Below is a small trained network, with its code and all its weights. Each question gives an input and a target symbol and asks what happens when units are switched off, that is, made to give their printed mean instead of their output.

import numpy as np


def w(rows, s, z=0):
    codes = np.array(rows[::2]) - 128.0
    scale = np.full(codes.shape[1], s)
    scale[-1] = z or s
    return codes * scale


def f(y):
    return np.maximum(y, 0)


def softmax(a):
    e = np.exp(a - a.max(-1, keepdims=True))
    return e / e.sum(-1, keepdims=True)


def log_softmax(a):
    a = a - a.max(-1, keepdims=True)
    return a - np.log(np.exp(a).sum(-1, keepdims=True))


def net(x, mask):
    ids = ['αγδζηθλμξπστφψ'.index(c) for c in x.split()]
    T = len(ids)
    res = E[ids] + P[:T]
    u = 0
    for l in range(3):
        q, k, v = (res @ M[l].T for M in (Q, K, V))
        z = softmax(np.where(np.tri(T) > 0, q @ k.T / 4**0.5, -1e9)) @ v
        res = res + np.where(mask[u], z, O[l][:, -1]) @ O[l][:, :-1]
        u += 1
        y = f(res @ A[l][:, :-1].T + A[l][:, -1])
        res = res + np.where(mask[u : u + 4], y, B[l][:, -1]) @ B[l][:, :-1]
        u += 4
    return log_softmax(res[-1] @ U[:, :-1].T + U[:, -1])


Q, K, V, O, A, B = {}, {}, {}, {}, {}, {}
E = w([
[168,100,108],'α',
[63,108,97],'γ',
[156,178,140],'δ',
[71,120,78],'ζ',
[165,65,141],'η',
[135,243,119],'θ',
[80,122,45],'λ',
[173,123,198],'μ',
[1,96,72],'ξ',
[218,98,138],'π',
[33,116,207],'σ',
[134,137,185],'τ',
[176,50,125],'φ',
[163,170,218],'ψ',
],0.017)
P = w([
[133,150,73],'0',
[36,234,154],'1',
[95,153,65],'2',
[59,193,131],'3',
[67,164,97],'4',
[73,145,62],'5',
[106,112,12],'6',
[108,97,3],'7',
],0.0072)
Q[0] = w([
[102,166,204],'0.h0',
[138,59,246],'0.h0',
[109,142,198],'0.h0',
[100,235,238],'0.h0',
],0.011)
K[0] = w([
[70,177,148],'0.h0',
[111,4,180],'0.h0',
[88,146,141],'0.h0',
[33,186,220],'0.h0',
],0.014)
V[0] = w([
[98,158,107],'0.h0',
[179,86,160],'0.h0',
[83,149,252],'0.h0',
[117,121,231],'0.h0',
],0.0034)
O[0] = w([
[83,137,129,208],'0.h0',
[189,97,109,2],'0.h0',
[184,2,15,101],'0.h0',
[195,31,48,52],'0.h0',
],0.0047,0.00085)
A[0] = w([
[88,157,237,82],'0.n0',
[216,2,222,116],'0.n1',
[49,78,89,1],'0.n2',
[113,136,121,35],'0.n3',
],0.0068,0.0058)
B[0] = w([
[142,84,78,178],'0.n0',
[77,182,172,251],'0.n1',
[208,251,171,215],'0.n2',
[81,171,160,128],'0.n3',
],0.017,0.0018)
Q[1] = w([
[75,48,96],'1.h0',
[109,108,160],'1.h0',
[122,254,103],'1.h0',
[125,85,149],'1.h0',
],0.0093)
K[1] = w([
[49,99,213],'1.h0',
[153,105,121],'1.h0',
[137,152,2],'1.h0',
[136,105,155],'1.h0',
],0.0092)
V[1] = w([
[92,142,191],'1.h0',
[43,133,203],'1.h0',
[81,99,2],'1.h0',
[95,113,88],'1.h0',
],0.0096)
O[1] = w([
[158,106,82,194],'1.h0',
[178,71,89,255],'1.h0',
[93,85,250,198],'1.h0',
[123,102,175,169],'1.h0',
],0.015,0.0033)
A[1] = w([
[131,76,142,127],'1.n0',
[62,61,96,29],'1.n1',
[15,78,80,185],'1.n2',
[11,110,110,3],'1.n3',
],0.012,0.0053)
B[1] = w([
[161,142,124,167],'1.n0',
[136,201,137,163],'1.n1',
[158,205,186,254],'1.n2',
[160,97,8,187],'1.n3',
],0.017,0.0062)
Q[2] = w([
[70,124,69],'2.h0',
[216,109,174],'2.h0',
[74,139,192],'2.h0',
[155,254,113],'2.h0',
],0.008)
K[2] = w([
[173,179,98],'2.h0',
[147,47,177],'2.h0',
[2,137,97],'2.h0',
[41,190,153],'2.h0',
],0.0085)
V[2] = w([
[170,108,98],'2.h0',
[160,178,151],'2.h0',
[2,52,94],'2.h0',
[149,55,67],'2.h0',
],0.0057)
O[2] = w([
[144,120,67,124],'2.h0',
[63,123,97,190],'2.h0',
[254,168,252,2],'2.h0',
[201,126,88,63],'2.h0',
],0.0086,0.0077)
A[2] = w([
[71,17,124,92],'2.n0',
[76,174,117,82],'2.n1',
[46,56,154,86],'2.n2',
[254,82,125,253],'2.n3',
],0.013,0.0041)
B[2] = w([
[118,49,121,159],'2.n0',
[197,144,167,255],'2.n1',
[205,145,126,172],'2.n2',
[5,93,150,151],'2.n3',
],0.018,0.0095)
U = w([
[92,179,155,255],'α',
[140,91,111,86],'γ',
[188,230,89,179],'δ',
[150,75,131,122],'ζ',
[41,129,123,105],'η',
[148,120,85,79],'θ',
[153,59,173,158],'λ',
[83,141,41,90],'μ',
[87,97,130,104],'ξ',
[206,139,10,59],'π',
[203,61,50,87],'σ',
[95,138,75,92],'τ',
[42,130,126,116],'φ',
[170,143,1,39],'ψ',
],0.0094,0.0075)

Each question gives the input, a string of symbols that net reads in full, and the target symbol t.
The units are the heads (4 rows each of Q, K, V and O) and the neurons (one row each of A and B). Each row of codes is followed by its name. A weight is (code - 128) times the scale printed after its matrix; where a second scale follows, it is the last column's (O, A, B and U).
mask holds one flag per unit, layer by layer, with each layer's heads first. A switched-off unit (its flag False) gives its mean, the last column of its rows in O or B, instead of its output. The means were averaged over made-up inputs and are rounded, as every weight is.
A unit's drop is (log p(t) with every unit on - log p(t) with that unit switched off) / (log p(t) with every unit on - log p(t) with every unit switched off).
The circuit of an input: a set's keep is (log p(t) with only the set's units on - log p(t) with every unit switched off) / (log p(t) with every unit on - log p(t) with every unit switched off). Starting from the 12 units with the biggest drops (on a tie, the unit counted first), units are removed one at a time, each time the one whose removal leaves the highest keep (on an exact tie, the one counted first), for as long as the keep stays at least 0.8.
units of the circuit, in order: the units of the circuit, biggest drop first
top k neurons: the k neurons with the biggest drops, biggest first
k most important neurons of layer l: the k neurons of layer l with the biggest drops, biggest first
input σ γ ξ π, target σ: top 4 neurons : [1.n2; 0.n1; 0.n2; 2.n0]
input λ γ ξ π, target λ: units of the circuit, in order : [1.h0]
input ξ σ π ζ λ α λ μ, target λ: units of the circuit, in order : [1.n2; 1.h0; 2.n0]
input σ μ φ, target σ: units of the circuit, in order : [1.n2; 1.h0; 2.n0; 0.n2]
input π λ λ λ θ α μ λ, target α: top 2 neurons : [1.n2; 0.n2]
input θ γ ξ ζ λ, target δ: top 4 neurons : [1.n2; 2.n1; 2.n3; 2.n0]
input λ θ ψ ζ η γ μ γ, target α: top 3 neurons : [0.n2; 1.n3; 1.n2]
input δ λ α α λ φ μ, target λ: top 2 neurons : [1.n2; 0.n2]
input λ δ λ η, target λ: units of the circuit, in order : [1.n2; 1.h0; 2.n0]
input η ζ γ, target δ: top 2 neurons : [1.n2; 2.n1]
input λ α λ μ τ ψ, target λ: units of the circuit, in order : [1.n2; 1.h0]
input μ η ψ, target μ: top 3 neurons : [1.n2; 2.n3; 0.n1]
input σ ζ γ, target δ: 2 most important neurons of layer 2 : [2.n1; 2.n2]
input η λ π π λ δ, target λ: 2 most important neurons of layer 2 : [2.n0; 2.n2]
input σ μ γ τ ψ ζ, target δ: units of the circuit, in order : [1.n2]
input λ δ α, target λ: 2 most important neurons of layer 2 : [2.n0; 2.n2]
input φ σ μ, target σ: top 2 neurons : [0.n1; 1.n2]
input σ σ ψ, target σ: top 3 neurons : [1.n2; 2.n0; 1.n1]
input σ θ ζ μ λ μ δ, target λ: top 2 neurons : [1.n2; 2.n0]
input σ μ α, target σ: top 4 neurons : [1.n2; 2.n0; 1.n1; 0.n2]
input μ θ φ η σ, target δ: top 2 neurons : [1.n2; 1.n1]
input λ λ σ ψ π, target λ: 2 most important neurons of layer 0 : [0.n1; 0.n2]
input λ α θ γ ψ π λ, target α: top 3 neurons : [1.n3; 0.n2; 1.n2]
input σ φ μ, target σ: top 2 neurons : [1.n2; 0.n1]
input α σ ξ, target δ: most important neuron of layer 1 : [1.n2]
input ζ σ ψ σ ψ, target σ: 3 most important neurons of layer 2 : [2.n0; 2.n2; 2.n3]
input γ μ δ ζ, target δ: 3 most important neurons of layer 2 : [2.n1; 2.n3; 2.n0]
